Known rows:
steklusta: [ 30  -1  -7  23  -8  -9  -6  22 -12 -18  76  23  14  13 -96  22   4  -4
  37  48 -26  -1 -37 -30   3 -40 -33   5  53  -9 -17 -11 -27 -22  -8  20]
kladrur: [-14  -3 -31 -35  23  -7  28   0   6 -58 -33 -28  25  20 -24  18  17   5
  33 -20 -13 -21  -4 -29  24   1   7 -17  41  -2  -7  -8 -26  12 -14  15]
zodidrir: [-30 -16 -49 -21  10   1   2 -13  -2 -17 -20 -24  21  -6  -7  22   4 -17
  21   9 -17  -9  -6 -19  26  14   7  -3  11  13  19 -19 -40  -1   3  26]
klagrak: [-20 -14 -31   9  -1  -7 -13   7  -6  -5 -20 -10   7 -20 -20  20   5 -26
  -4  15 -21  19 -24 -18  18  18  -8  12 -38  23  11 -18 -26 -13   1  -4]
flepe: [-19 -18 -31   7  -5 -13 -17  18  -7  -8 -30 -13   5 -21 -27  27  10 -27
  -4  13 -19  28 -21 -25  19  24  -5  11 -52  31   5 -18 -33 -10  -4 -14]
bunuk: [ 30 -57  30  31   7   4   8  21 -30  43 -15  -7 -10  24 -11   0 -27  17
 -46 -10  10 -61 -18  27  36  78  17 -14  -6  20  -8 -22  -6  -5   6  59]
klipe: [-33  -7 -33  -1  -6  -7  -9  -8 -11  17 -14 -13   4 -27  -5  17  -3 -14
  -9  53 -30   5 -34 -17  15   7  -8  15  -2   3  29 -18   0  -7 -17   3]
ledruk: [ -7 -11  -1  -8   1 -13 -11  -5 -12  12 -18   0  13  -3 -27   0  -7  -5
   0   9  -2 -34  -9  18  16  32 -20   0 -10  17  -2  -4   6 -14   8 -18]
bagen: [ 24 -28 -23  32  13  23   5  10   6  70  11 -17 -28  31   0   9 -26  11
   0 -31  23 -31 -42  24  30  45  16  18 -35  11 -26 -35  -1   0  -7  37]
sufil: [ -2  -1  -8  11  21  -7  15   5   2 -27 -20  -5   5  11 -31   0   6  -1
  -6 -10 -12   2 -30  -7   5   2 -12   8   7   3 -11  -8  12  -6  -5  -1]
rurur: [-16 -26 -30   6 -12 -25 -24  39  -7 -13 -50 -19   0 -25 -37  39  17 -29
  -1  10 -16  45 -17 -35  23  33  -1   9 -79  45  -8 -20 -45  -4 -11 -33]
bizu: [ -6 -19  -2 -57  16  -8 -24 -12 -22  33 -62  -5  28  15 -62 -26 -26  20
 -12   0  16   9  -4  51 -19  20  28  31  20  33 -11  -9  17 -26  52 -32]
pimis: [  7   0 -28 -12 -14  -5 -11  38   0  30 -37 -16   6 -13 -46  41   8  -4
  19 -23   0  23 -28 -34  22  32  -1  15 -97  33 -27 -10 -35  -6 -25 -53]
troflis: [  1   9 -27  -3   4  20   4  -6   2  48  -1  -6  10  -4 -22  13 -13   2
  11 -17   0  -8 -38  -4  11  16  -7  23 -40   8  -7  -9  -1 -14  -8 -13]
skubrir: [ -6 -14  -3  -6   2 -12  -9  -6 -11  13 -20  -1  11  -1 -28   0  -8  -3
   0   7   0 -33  -9  19  15  33 -18   0  -9  18  -4  -6   6 -13   8 -17]
gredun: [-22 -12 -32   9   6   2  -6 -10  -5   1  -8  -9  10 -14 -11  10  -1 -22
  -3  16 -19   6 -24  -8  14  14  -8  14 -14  15  20 -19 -16 -15   8  12]
stomu: [  1  10 -23 -78  15  22 -28  -5  -9  68 -50 -13  23  26 -65 -25 -29  35
  -7 -24   5  37 -44  41 -14   3  59  67  -9  10  -8 -19   2 -31  52 -26]
trali: [-25   2 -17 -17  -4 -28  10   4 -12  12 -41 -21  -8 -16 -16  17   0  24
 -12  75 -27   2 -47 -27   4 -13  -1   9  45 -20   4 -11  51  17 -62 -20]

Facts:
babru γ trodratren; bagen γ suples; basko γ trapa; beplen γ stomu; biflegur γ gabrur; bizu γ gisuser
botru γ flufliflik; bradun γ rurur; brinuk γ luzi; britir γ beplen; brobun γ zegro; brodruk γ flugeste
brokal γ tiple; broplefos γ gigir; bunuk γ basko; butu γ kladrur; dadrun γ butu; deflek γ tremi
deve γ trali; doflil γ tradar; dogak γ klarek; dreplor γ klagrak; dreska γ stibe; drido γ klipe
drodan γ labras; dutrir γ pliflas; dutru γ vaplegis; faflam γ gredun; fekis γ riful; feskuve γ libruk
flapom γ deflek; flaver γ trustestol; flazis γ gipli; flepe γ vetrus; fleple γ stadru; flufliflik γ gripu
flugeste γ skofa; foreful γ doflil; furer γ plibros; gabrur γ trigru; gede γ ripogrum; geki γ staplu
gigir γ dreska; gipli γ rebre; gisuser γ kulim; grede γ sitru; gredrik γ griskagro; gredrudra γ rogon
gredun γ raplol; grepem γ ropla; gripu γ kabruk; griskagro γ seplal; grutram γ tidas; gugul γ kluklik
guro γ sufil; kabruk γ dogak; kaskem γ plugom; kastes γ stadus; keskim γ stokam; kinur γ kubron
kladrur γ zodidrir; klagrak γ flepe; klarek γ brodruk; klator γ drido; kleran γ vufir; kliduk γ pluko
klinim γ grutram; klipe γ fekis; klobos γ flapom; kluflel γ grede; kluklik γ guro; kograpu γ brokal
kubron γ bizu; kulim γ plabon; labras γ steklusta; lapo γ nutri; ledruk γ nazopa; leklam γ fledras
libruk γ ledruk; lodro γ mipulor; lofu γ klinim; logok γ zuke; luzi γ pumos; magri γ nuskeflom
matel γ grepem; metrek γ stedo; midar γ staflam; miflipas γ keskim; mikin γ lodro; mipulor γ kaskem
mivir γ kleran; mozum γ repofles; mupa γ brobun; nades γ pupe; nagitra γ zerustak; nanu γ dadrun
nazopa γ vebro; nedin γ zomar; netofom γ miflipas; nofim γ vigre; nuskeflom γ klobos; nutri γ letem
pimis γ geki; plabon γ ruko; plelor γ dreplor; plena γ broplefos; plibros γ lapo; pliflas γ trolal
plugom γ matel; pluko γ kograpu; pubu γ ruplude; pumos γ nedin; pupe γ kluflel; raplol γ remo
rebre γ fluzin; remo γ nades; repofles γ skubrir; rera γ stuvim; riful γ deve; rogon γ gede
ropla γ varom; ruko γ sutem; ruplude γ lopo; rurur γ degazak; selogos γ skagro; seplal γ votas
setan γ suken; siki γ tufan; sitru γ leklam; skagro γ zizagrun; skiga γ magri; skiskik γ rera
skofa γ gredrik; skubrir γ netofom; sozan γ rubromom; stadus γ babru; staflam γ vadruk; staplu γ bradun
stedo γ plelor; steklusta γ botru; stibe γ gredrudra; stibris γ mivir; stine γ dutrir; stomu γ kinur
stuvim γ ripatrem; sufil γ zirur; suken γ mozum; suples γ nagitra; sutem γ trustil; tavuk γ seklur
tebre γ dutru; tedru γ kastes; tidas γ trostok; tiklil γ klator; tradar γ bagen; trali γ skiskik
trapa γ trostemum; trege γ stibris; tremi γ metrek; trigru γ feskuve; trodratren γ nofim; troflis γ siki
trolal γ fleple; trostemum γ brinuk; trostok γ gugul; trustestol γ tedru; trustil γ selogos; tufan γ tavuk
vadruk γ zatru; vaplegis γ nanu; varom γ tiklil; vebro γ troflis; vetrus γ pimis; vigre γ flukla
vipor γ drodan; votas γ flazis; vufir γ tridral; zatru γ britir; zegro γ biflegur; zerustak γ flaver
zirur γ kliduk; zizagrun γ furer; zodidrir γ faflam; zomar γ foreful; zuke γ setan; babru α b
bagen α d; basko α a; beplen α d; biflegur α b; bizu α c; botru α a
bradun α b; brinuk α a; britir α a; brobun α e; brodruk α b; brokal α a
broplefos α c; bunuk α c; butu α a; dadrun α a; deflek α c; degazak α a
deve α b; doflil α a; dogak α a; dreplor α a; dreska α c; drido α c
drodan α b; dutrir α b; dutru α a; faflam α d; fekis α a; feskuve α a
flabrem α c; flapom α b; flaver α b; flazis α e; fledras α a; flepe α a
fleple α a; flufliflik α c; flugeste α d; flukla α b; fluzin α d; foreful α b
furer α a; gabrur α a; gede α b; geki α a; gigir α b; gipli α b
gisuser α a; grede α a; gredrik α e; gredrudra α b; gredun α a; grepem α a
gripu α c; griskagro α d; grutram α b; gudri α c; gugul α a; guro α c
kabruk α e; kaskem α b; kastes α b; keskim α a; kinur α c; kladrur α b
klagrak α a; klarek α b; klator α a; kleran α a; kliduk α b; klinim α a
klipe α a; klobos α a; kluflel α a; kluklik α b; kograpu α c; kubron α a
kulim α a; labras α d; lapo α b; ledruk α c; leklam α a; letem α a
libruk α a; lodro α d; lofu α b; logok α d; lopo α a; ludros α b
luzi α c; magri α b; matel α a; metrek α b; midar α c; miflipas α e
mikin α a; mipulor α a; mivir α a; mozum α d; mupa α e; nades α a
nagitra α e; nanu α a; nasu α c; nazopa α d; nedin α a; netofom α c
nofim α c; nuskeflom α b; nutri α a; pimis α d; plabon α a; plelor α b
plena α c; plibros α a; pliflas α c; plugom α b; pluko α a; pubu α e
pumos α c; pupe α a; raplol α a; rebre α b; remo α c; repofles α a
rera α d; riful α e; ripatrem α a; ripogrum α c; rogon α a; ropla α a
rubromom α d; ruko α d; ruplude α e; rurur α a; seklur α b; selogos α b
seplal α a; setan α a; siki α c; sitru α a; skagro α c; skiga α a
skiskik α c; skofa α b; skubrir α c; sozan α a; stadru α a; stadus α a
staflam α e; stalak α a; staplu α a; stedo α c; steklusta α b; stibe α a
stibris α b; stine α e; stokam α b; stomu α d; stuskatro α a; stuvim α a
sufil α b; suken α a; suples α a; sutem α a; tavuk α e; tebre α d
tedru α a; tidas α c; tiklil α a; tiple α b; tradar α a; trali α b
trapa α a; trege α b; tremi α a; tridral α a; trigru α e; trodratren α a
troflis α d; trolal α b; trostemum α a; trostok α b; trustestol α b; trustil α b
tufan α c; vadruk α b; vaplegis α c; varom α b; vato α e; vebro α a
vetrus α d; vigre α d; vipor α a; votas α b; vufir α a; zatru α a
zegro α a; zerustak α b; zirur α a; zizagrun α b; zodidrir α a; zomar α b
zuke α e

Rows:
No name comes twice in this set of rows, the named rows included.
[-32  10 -29  15  22  30  11 -60  -3  17  40   7  18 -10  16 -20 -18 -18
 -13  27 -32 -36 -36  17   8  -8 -23  21  47 -22  53 -12  18 -29  26  56] | klobos
[ 12 -15 -29  25 -20   1 -28   8 -17  15  85  20  16 -10 -77  30  -7 -25
  34  73 -28   6 -32 -25   9 -27 -27  13  34   6   9 -23 -50 -29   6  35] | botru
[  6 -56 -16  51  15   9  -1  12  -9  33  -3 -19 -29  17  10   6 -21  -9
 -33   0   4 -13 -31  16  31  51  21   9 -15  21  -1 -42 -14  -2   6  68] | tradar
[ -2  -4  14  19  -5 -13 -17  -1 -15  27  -6  17   4 -12 -33  -9 -10 -10
 -23  16 -10 -21 -26  26   7  30 -37  14 -36  16   1   0  27 -26  11 -31] | remo
[  6 -15 -37 -11  29  39  24 -30  -1  68 -29  -6  32  -6 -38  13 -38   8
  16 -26  46  21 -11   7 -40   7   5  27   4  48 -25  -4  15 -16  10 -24] | ruko
[ 20 -10  -2   4 -24 -15 -28   9 -23  18  60  24  21  -2 -81  18  -8  -8
  35  56 -16 -36 -16  -1  15  -3 -38  -3  26   5  -7  -6 -26 -26   4  -1] | gripu
[-31   5 -28  14  18  23   8 -48  -3  12  29   4  15 -12  11 -13 -13 -20
 -11  25 -30 -27 -34  11   8  -4 -20  18  32 -14  46 -12  10 -26  21  45] | tremi
[-11  -4   0  69  -1   0 -23   0  -9  40   9  23 -17 -35 -18 -10 -13 -35
 -57  32 -24  37 -60  14 -10  13 -39  47 -67  20  18 -15  37 -40  13 -19] | fledras
[-20 -19 -29 -48  20   6 -29 -11 -14  27 -55 -15  21  10 -48 -22 -23   5
 -22   7  -2  52 -25  34 -20   3  49  53  15  28   9 -27  -5 -29  60  -2] | kubron
[ -3 -13  -2  -9   2 -10  -9  -6 -14  10 -14   0  15   2 -30  -1  -9  -2
   2   5  -2 -37  -7  21  16  33 -15  -2  -3  16  -2  -6   0 -14  13  -8] | plena
[-14   4 -21  26  12  12  -4  -7   5 -37  15   8  23  -8 -20   4  14 -46
   0 -34 -31  -1 -18 -10  25  19 -31  10 -52  18  23  -7 -48 -35  38  16] | ropla
[-22 -10 -29   9   2   0  -9  -4  -5   0 -12  -8   8 -17 -14  13   2 -24
  -6  18 -22   9 -25 -13  16  14 -11  14 -23  16  19 -16 -18 -15   5   6] | dreplor
[-10  -5  -2  62   0   3 -21  -2  -9  35  10  21 -12 -30 -20 -10 -13 -33
 -51  30 -25  31 -57  13  -7  12 -36  43 -58  17  19 -16  28 -39  16 -11] | pupe
[-22 -16 -36 -69   6 -14   7 -14  -6 -29 -39 -32  38  12 -18  23   8   5
  53  -6  -1 -64  27  -9  41  34   7 -35  37  12   1  -4 -46  12  -3   8] | vaplegis

The same objects again, as new rows of numbers:
Known rows:
plena: [ 18   1   8  12  22   7  22   2 -28  14  -4   7 -10   9 -20  50 -11  10
 -14 -17 -20  -7 -12  -2 -24  -1]
nanu: [ 22 -19   4   9  23   3 -14 -45  25  19  -3  45 -39   8  47  37  -6 -12
  11  13 -19  14 -10   9  -9  -4]
zerustak: [  6 -13   0  36  27  14   6  19  -3  -9 -37 -38   5 -41  15 -38 -46 -14
 -28 -14 -29  19  -5 -12  -7  22]
zizagrun: [  5 -29  14  23 -33 -29   3 -25 -27   0   9 -69   1  -5   6  37 -33   6
  11 -42 -16  35  10 -15 -23   5]
pimis: [-42  -1  40  21  16   3   2  -6  -9  12 -24  39  -1  17 -34   3 -26  14
   3   5 -23   1 -34  43 -32   9]
matel: [  0  -4  13   3 -35  13  -8 -17   7  23 -12  39 -24   8 -48  17   9  -2
  -8  17 -43   9 -37 -24 -26  -2]
trostok: [  5 -29  11  15 -12   4   1   2  12  -1 -24 -10   4   6 -11   3 -21   7
 -11 -18 -16   3   3  -1   2  12]
drido: [ 18  -5  14   6  19   8  25  13 -15  18  -1  31  -9  32 -11  44 -13   8
 -14 -17 -14 -16   1   7 -25  -6]
ruplude: [ 10   0  22  10  -2  12  33  -1  -4   1 -23  15 -12  -3 -11  17  -9   5
  13  -2   0  21 -19 -16 -12   7]
skiga: [ 19 -17   2 -23 -17  17   2 -18  -8  12 -17   0 -24  39  -3  43  -5 -22
 -16   8 -18  16   6 -30  19 -28]
troflis: [-21  -2  26   3  15   6   4 -13 -28   8 -40  13   1  29 -38  23 -29   5
  -4   2 -17  12 -28  16  -8  -4]
bagen: [-35   8  14  18  50  12   2   3 -58 -11 -47  -2  -7 -28 -36  -8 -48 -14
 -21   9 -22  18 -39   2 -10   5]
brokal: [ -9 -12  20   1  -8  12   3 -17   2  12   4   4 -25   1   6  17  -7 -12
 -12   3 -28  12   0   2 -11 -14]
babru: [ 28  -3   1  43  32  18  13  20  13   4 -43 -56  15 -28  45 -49 -52 -16
 -29 -18 -39  31  -2  -9 -14  24]
brobun: [ 12  -1  21   9  -4  12  32  -1  -3   2 -25  21 -11   1 -13  18  -8   6
  13  -1   1  19 -21 -15 -11   7]
kladrur: [ 22 -34   2  20   5  -1  -9 -15  28   5 -29  18  -4  11  17  13 -21   6
   3 -13 -10   3  -3   4   4  18]
nedin: [-49 -16   8   6  19  13  -6  -2 -45 -22   3  14 -47 -71 -23  -1 -18 -28
 -26  14 -20   3 -11 -16  -8  -5]
lopo: [-10 -12  20   1  -6  11   4 -15   0  11   4   0 -27  -3   8  14  -8 -13
 -13   2 -28  14   2   2 -14 -14]

Rows:
No name comes twice in this set of rows, the named rows included.
[ -8 -15  19   0  -9  12   2 -15   5  14   3  12 -26   9   4  17  -5 -12
 -10   5 -27  10   0   3 -12 -14] | gredun
[-15 -14  25   7 -10  11   2 -12  12  15   9  23 -28   4   4   9  -4  -7
  -7   6 -29   6  -2  12 -21  -9] | klagrak
[ -7 -16  20  -1 -14  13   1 -10  10  16   2  28 -25  21   2  15  -4 -11
 -10   8 -26   6   0   2 -13 -14] | klator
[-14  -4  22   4  21   4  -1 -18 -21  11 -42  25  -2  37 -29  29 -28   5
   2   6 -15  11 -32  17  -7  -2] | faflam
[  6 -28  14  21 -29 -25   3 -29 -22   0   4 -73   2  -9   3  38 -28  10
   8 -41 -16  33   9 -10 -14   6] | selogos
[-38  -3  38  18  16   4   3  -7 -11  12 -27  38  -1  21 -36   7 -27  13
   3   5 -22   3 -35  39 -28   7] | vetrus
[-22   0  26   2  17   6   4 -13 -32   7 -40   5   1  24 -35  21 -32   3
  -5   0 -18  14 -26  17  -8  -5] | rubromom
[-15 -17  18  15 -14  13   6   0   9  11  11  14 -24  37  -4  26   1 -13
  -3  17 -29   6  -2   7  -6  -9] | dogak
[ -9  -8  20  -1  -5   5   6 -67 -10  12  12 -80 -26 -30   8  56   8  10
 -11 -15 -30  33   7  16  11 -16] | gisuser
[ -8  -9  20   1 -11  -3   5 -60 -18  11  20 -75 -27 -24  11  55   0   3
  -5 -16 -29  36   6   9  -3 -17] | plabon
[ -2 -46  20   8   5   6  13  17  26  -5 -11  -1   3  39  43   0 -34  -4
 -10 -25   4  -9  45  27  14  -2] | trali

